Here is a tiny trained network, its code and every weight. The questions are about switching its units off for an input and a class, where a switched-off unit gives its printed mean instead of its output.

import numpy as np


def w(rows, s, z=0):
    codes = np.array(rows[::2]) - 128.0
    scale = np.full(codes.shape[1], s)
    scale[-1] = z or s
    return codes * scale


def norm(h):
    return h / np.sqrt((h * h).mean(-1, keepdims=True) + 1e-5)


def f(y):
    return np.maximum(y, 0)


def log_softmax(a):
    a = a - a.max(-1, keepdims=True)
    return a - np.log(np.exp(a).sum(-1, keepdims=True))


def net(x, mask):
    res = np.array(x, float).reshape(1, 2) / 4 @ E
    u = 0
    for l in range(2):
        y = f(norm(res) @ A[l][:, :-1].T + A[l][:, -1])
        res = res + np.where(mask[u : u + 14], y, B[l][:, -1]) @ B[l][:, :-1]
        u += 14
    return log_softmax(norm(res)[-1] @ U[:, :-1].T + U[:, -1])


A, B = {}, {}
E = w([
[175,40,111,106,254],'x0',
[42,65,173,168,128],'x1',
],0.0078)
A[0] = w([
[95,83,161,120,82,38],'L0N1',
[54,153,137,115,169,2],'L0N2',
[144,130,78,103,137,77],'L0N3',
[130,187,191,160,143,89],'L0N4',
[106,138,114,146,165,84],'L0N5',
[141,87,136,126,160,124],'L0N6',
[221,132,149,134,134,73],'L0N7',
[103,89,98,147,68,125],'L0N8',
[159,148,95,157,85,136],'L0N9',
[161,110,173,171,127,85],'L0N10',
[156,89,250,136,154,128],'L0N11',
[132,117,103,115,143,102],'L0N12',
[92,156,96,118,103,133],'L0N13',
[122,109,189,114,164,113],'L0N14',
],0.012,0.0045)
B[0] = w([
[205,90,91,58,85,209],'L0N1',
[176,66,90,122,83,148],'L0N2',
[134,132,100,180,130,181],'L0N3',
[187,149,153,165,165,186],'L0N4',
[145,137,100,105,116,148],'L0N5',
[102,175,168,124,100,241],'L0N6',
[121,103,92,185,82,214],'L0N7',
[122,168,112,120,188,234],'L0N8',
[117,103,149,129,180,243],'L0N9',
[93,129,149,87,127,146],'L0N10',
[144,144,2,140,101,253],'L0N11',
[76,141,138,152,141,167],'L0N12',
[155,98,147,147,141,237],'L0N13',
[105,165,173,119,157,215],'L0N14',
],0.0091,0.0039)
A[1] = w([
[52,112,118,187,135,170],'L1N1',
[159,105,96,120,158,110],'L1N2',
[127,162,90,148,104,125],'L1N3',
[150,159,151,123,59,82],'L1N4',
[105,159,232,66,93,31],'L1N5',
[148,134,119,5,128,35],'L1N6',
[159,109,176,84,145,63],'L1N7',
[146,110,169,145,148,34],'L1N8',
[59,15,123,113,84,14],'L1N9',
[106,74,99,105,202,54],'L1N10',
[175,45,161,116,191,254],'L1N11',
[93,107,113,178,149,111],'L1N12',
[119,171,220,82,115,116],'L1N13',
[146,89,145,115,165,147],'L1N14',
],0.015,0.0031)
B[1] = w([
[170,169,149,83,103,239],'L1N1',
[108,73,152,181,151,237],'L1N2',
[129,110,111,109,112,248],'L1N3',
[130,47,117,157,167,229],'L1N4',
[89,171,173,126,183,194],'L1N5',
[120,178,172,82,123,157],'L1N6',
[192,125,48,93,82,141],'L1N7',
[181,103,103,118,109,149],'L1N8',
[244,82,26,207,125,218],'L1N9',
[110,89,158,208,152,254],'L1N10',
[103,192,132,52,72,246],'L1N11',
[91,151,155,69,141,208],'L1N12',
[69,131,153,107,130,217],'L1N13',
[111,151,163,98,82,176],'L1N14',
],0.011,0.0053)
U = w([
[72,125,238,168,178,165],'0',
[209,53,51,200,107,252],'1',
[157,206,109,7,50,2],'2',
],0.018,0.00068)

Each question gives the input, the list of numbers given to net, and the class t.
The units are the neurons (one row each of A and B). Each row of codes is followed by its name. A weight is (code - 128) times the scale printed after its matrix; where a second scale follows, it is the last column's (A, B and U).
mask holds one flag per neuron, layer by layer. A switched-off neuron (its flag False) gives its mean, the last column of its row in B, instead of its output. The means were averaged over made-up inputs and are rounded, as every weight is.
A unit's drop is (log p(t) with every unit on - log p(t) with that unit switched off) / (log p(t) with every unit on - log p(t) with every unit switched off).
The circuit of an input: a set's keep is (log p(t) with only the set's units on - log p(t) with every unit switched off) / (log p(t) with every unit on - log p(t) with every unit switched off). Starting from the 12 units with the biggest drops (on a tie, the unit counted first), units are removed one at a time, each time the one whose removal leaves the highest keep (on an exact tie, the one counted first), for as long as the keep stays at least 0.8.
circuit, biggest first: the units of the circuit, biggest drop first
unit that matters most: the unit with the biggest drop
top k neurons: the k neurons with the biggest drops, biggest first
k most important neurons of layer l: the k neurons of layer l with the biggest drops, biggest first
drop when u is switched off: that unit's drop, to one decimal
input [5,-3], class 0: top 2 neurons => (L1N9; L1N2)
input [-4,0], class 0: unit that matters most => L0N11
input [-6,-8], class 1: 2 most important neurons of layer 1 => (L1N4; L1N11)
input [0,2], class 2: circuit, biggest first => (L1N6; L0N1)
input [-3,3], class 2: top 2 neurons => (L0N11; L0N7)
input [-5,-6], class 1: top 3 neurons => (L0N6; L0N14; L1N4)
input [0,-3], class 2: top 3 neurons => (L1N10; L0N1; L0N11)
input [-1,-4], class 1: top 2 neurons => (L0N7; L1N11)
input [2,2], class 2: 2 most important neurons of layer 0 => (L0N6; L0N11)
input [7,3], class 0: top 2 neurons => (L1N10; L0N11)
input [1,-3], class 2: top 3 neurons => (L0N7; L0N1; L1N10)
input [3,6], class 1: top 2 neurons => (L0N11; L1N9)
input [4,-3], class 0: top 4 neurons => (L1N9; L1N2; L0N11; L1N12)
input [3,8], class 1: circuit, biggest first => (L1N9)
input [8,-4], class 0: 2 most important neurons of layer 1 => (L1N10; L1N2)
input [3,5], class 1: top 2 neurons => (L0N11; L1N9)
input [0,3], class 2: 3 most important neurons of layer 1 => (L1N6; L1N9; L1N4)
input [4,2], class 0: 2 most important neurons of layer 1 => (L1N10; L1N9)
input [7,2], class 0: top 2 neurons => (L1N10; L0N11)
input [1,-8], class 1: top neuron => (L0N7)
input [-1,-1], class 2: drop when L1N11 is switched off => 0.1
input [-6,-2], class 0: drop when L0N11 is switched off => 1.3
input [0,-2], class 2: drop when L1N6 is switched off => 0.0
input [-3,5], class 1: drop when L0N1 is switched off => 1.9
